Here is a tiny trained network, its code and every weight. The questions are about switching its units off for an input and a target symbol, where a switched-off unit gives its printed mean instead of its output.

import numpy as np


def w(rows, s, z=0):
    codes = np.array(rows[::2]) - 128.0
    scale = np.full(codes.shape[1], s)
    scale[-1] = z or s
    return codes * scale


def f(y):
    return np.maximum(y, 0)


def softmax(a):
    e = np.exp(a - a.max(-1, keepdims=True))
    return e / e.sum(-1, keepdims=True)


def log_softmax(a):
    a = a - a.max(-1, keepdims=True)
    return a - np.log(np.exp(a).sum(-1, keepdims=True))


def net(x, mask):
    ids = ['αβδζθλμξσψω'.index(c) for c in x.split()]
    T = len(ids)
    res = E[ids] + P[:T]
    r = res
    for j in range(2):
        rows = slice(2 * j, 2 * j + 2)
        q, k, v = (r @ M[0][rows].T for M in (Q, K, V))
        z = softmax(np.where(np.tri(T) > 0, q @ k.T / 2**0.5, -1e9)) @ v
        o = O[0][rows]
        res = res + np.where(mask[j], z, o[:, -1]) @ o[:, :-1]
    y = f(res @ A[0][:, :-1].T + A[0][:, -1])
    res = res + np.where(mask[2:18], y, B[0][:, -1]) @ B[0][:, :-1]
    return log_softmax(res[-1] @ U[:, :-1].T + U[:, -1])


Q, K, V, O, A, B = {}, {}, {}, {}, {}, {}
E = w([
[156,118,37,178],'α',
[76,142,165,113],'β',
[14,107,114,135],'δ',
[146,103,130,63],'ζ',
[170,187,120,185],'θ',
[141,169,74,248],'λ',
[109,192,114,181],'μ',
[61,81,135,71],'ξ',
[205,153,104,125],'σ',
[114,140,115,169],'ψ',
[109,139,138,137],'ω',
],0.015)
P = w([
[132,213,7,109],'0',
[148,75,125,164],'1',
[56,226,149,48],'2',
[152,69,152,167],'3',
[52,216,139,47],'4',
[147,50,171,185],'5',
[59,215,132,49],'6',
],0.013)
Q[0] = w([
[15,240,94,60],'H1',
[110,25,89,144],'H1',
[210,38,221,105],'H2',
[30,144,7,143],'H2',
],0.011)
K[0] = w([
[94,141,6,73],'H1',
[98,1,200,162],'H1',
[126,41,204,145],'H2',
[99,147,63,107],'H2',
],0.014)
V[0] = w([
[175,40,127,89],'H1',
[10,86,155,120],'H1',
[172,86,88,184],'H2',
[159,226,161,85],'H2',
],0.014)
O[0] = w([
[91,157,9,87,4],'H1',
[133,253,171,135,59],'H1',
[182,94,118,65,119],'H2',
[19,107,85,166,202],'H2',
],0.012,0.0032)
A[0] = w([
[164,55,101,111,82],'N1',
[102,250,116,110,3],'N2',
[159,133,93,7,155],'N3',
[164,55,86,90,155],'N4',
[136,171,92,183,124],'N5',
[206,170,62,183,124],'N6',
[62,106,173,162,95],'N7',
[254,174,244,124,213],'N8',
[30,178,126,159,188],'N9',
[106,135,161,192,66],'N10',
[95,104,215,149,140],'N11',
[102,129,176,189,77],'N12',
[115,111,219,158,30],'N13',
[130,121,144,41,182],'N14',
[208,87,174,92,88],'N15',
[96,124,140,35,225],'N16',
],0.0094,0.006)
B[0] = w([
[122,186,192,107,188],'N1',
[69,28,144,64,199],'N2',
[155,162,57,164,187],'N3',
[112,146,188,97,210],'N4',
[127,119,184,86,154],'N5',
[132,1,99,74,155],'N6',
[185,105,84,120,200],'N7',
[29,97,123,181,206],'N8',
[165,189,139,100,247],'N9',
[170,110,83,121,166],'N10',
[161,124,144,137,198],'N11',
[188,123,89,140,175],'N12',
[122,127,87,165,163],'N13',
[165,156,79,167,177],'N14',
[205,144,176,102,164],'N15',
[155,169,94,180,203],'N16',
],0.0083,0.013)
U = w([
[40,146,1,156,138],'α',
[161,153,120,211,168],'β',
[98,210,188,38,210],'δ',
[190,121,140,50,78],'ζ',
[220,242,98,200,51],'θ',
[70,31,102,30,95],'λ',
[147,129,128,180,209],'μ',
[157,101,230,113,56],'ξ',
[175,69,79,211,3],'σ',
[114,60,130,141,183],'ψ',
[69,171,195,225,130],'ω',
],0.0069,0.0035)

Each question gives the input, a string of symbols that net reads in full, and the target symbol t.
The units are the heads (2 rows each of Q, K, V and O) and the neurons (one row each of A and B). Each row of codes is followed by its name. A weight is (code - 128) times the scale printed after its matrix; where a second scale follows, it is the last column's (O, A, B and U).
mask holds one flag per unit, heads first, then neurons. A switched-off unit (its flag False) gives its mean, the last column of its rows in O or B, instead of its output. The means were averaged over made-up inputs and are rounded, as every weight is.
A unit's drop is (log p(t) with every unit on - log p(t) with that unit switched off) / (log p(t) with every unit on - log p(t) with every unit switched off).
The circuit of an input: a set's keep is (log p(t) with only the set's units on - log p(t) with every unit switched off) / (log p(t) with every unit on - log p(t) with every unit switched off). Starting from the 12 units with the biggest drops (on a tie, the unit counted first), units are removed one at a time, each time the one whose removal leaves the highest keep (on an exact tie, the one counted first), for as long as the keep stays at least 0.8.
circuit, biggest first: the units of the circuit, biggest drop first
k most important neurons: the k neurons with the biggest drops, biggest first
heads that matter: for each layer, one digit per head in row order, 1 if its drop is at least 0.15 and else 0, layers parted by /
input ξ ω θ, target δ: 3 most important neurons -> N2; N9; N5
input ξ σ ξ β δ ω μ, target δ: most important neuron -> N9
input δ δ ζ β, target ω: circuit, biggest first -> N8; H1; H2
input ξ θ σ ξ θ, target δ: 3 most important neurons -> N9; N2; N5
input δ δ θ, target ω: heads that matter -> 10
input δ λ ξ δ ω, target ω: heads that matter -> 10
input δ λ μ ξ σ, target ω: circuit, biggest first -> H1; N8
input σ ξ ψ, target λ: heads that matter -> 11
input ξ σ ω ζ, target θ: 2 most important neurons -> N3; N2
input ξ ψ δ σ, target ζ: circuit, biggest first -> H2; N15
input σ β ξ, target λ: heads that matter -> 11
input μ ξ σ, target σ: heads that matter -> 11
input δ λ ξ, target ω: heads that matter -> 10
input λ ξ δ, target ξ: heads that matter -> 11
input β ξ ξ ξ ζ, target θ: heads that matter -> 11
input σ ξ μ, target λ: circuit, biggest first -> H1
input ξ σ ω α, target λ: heads that matter -> 10
input σ α ω ζ λ ψ ζ, target λ: heads that matter -> 11
input λ θ ξ α σ δ θ, target ξ: circuit, biggest first -> H1; N15
input ζ ζ δ ζ θ α μ, target α: circuit, biggest first -> H2
input ξ σ λ, target δ: circuit, biggest first -> H1; N2; N5
input σ σ μ δ δ λ λ, target λ: heads that matter -> 10
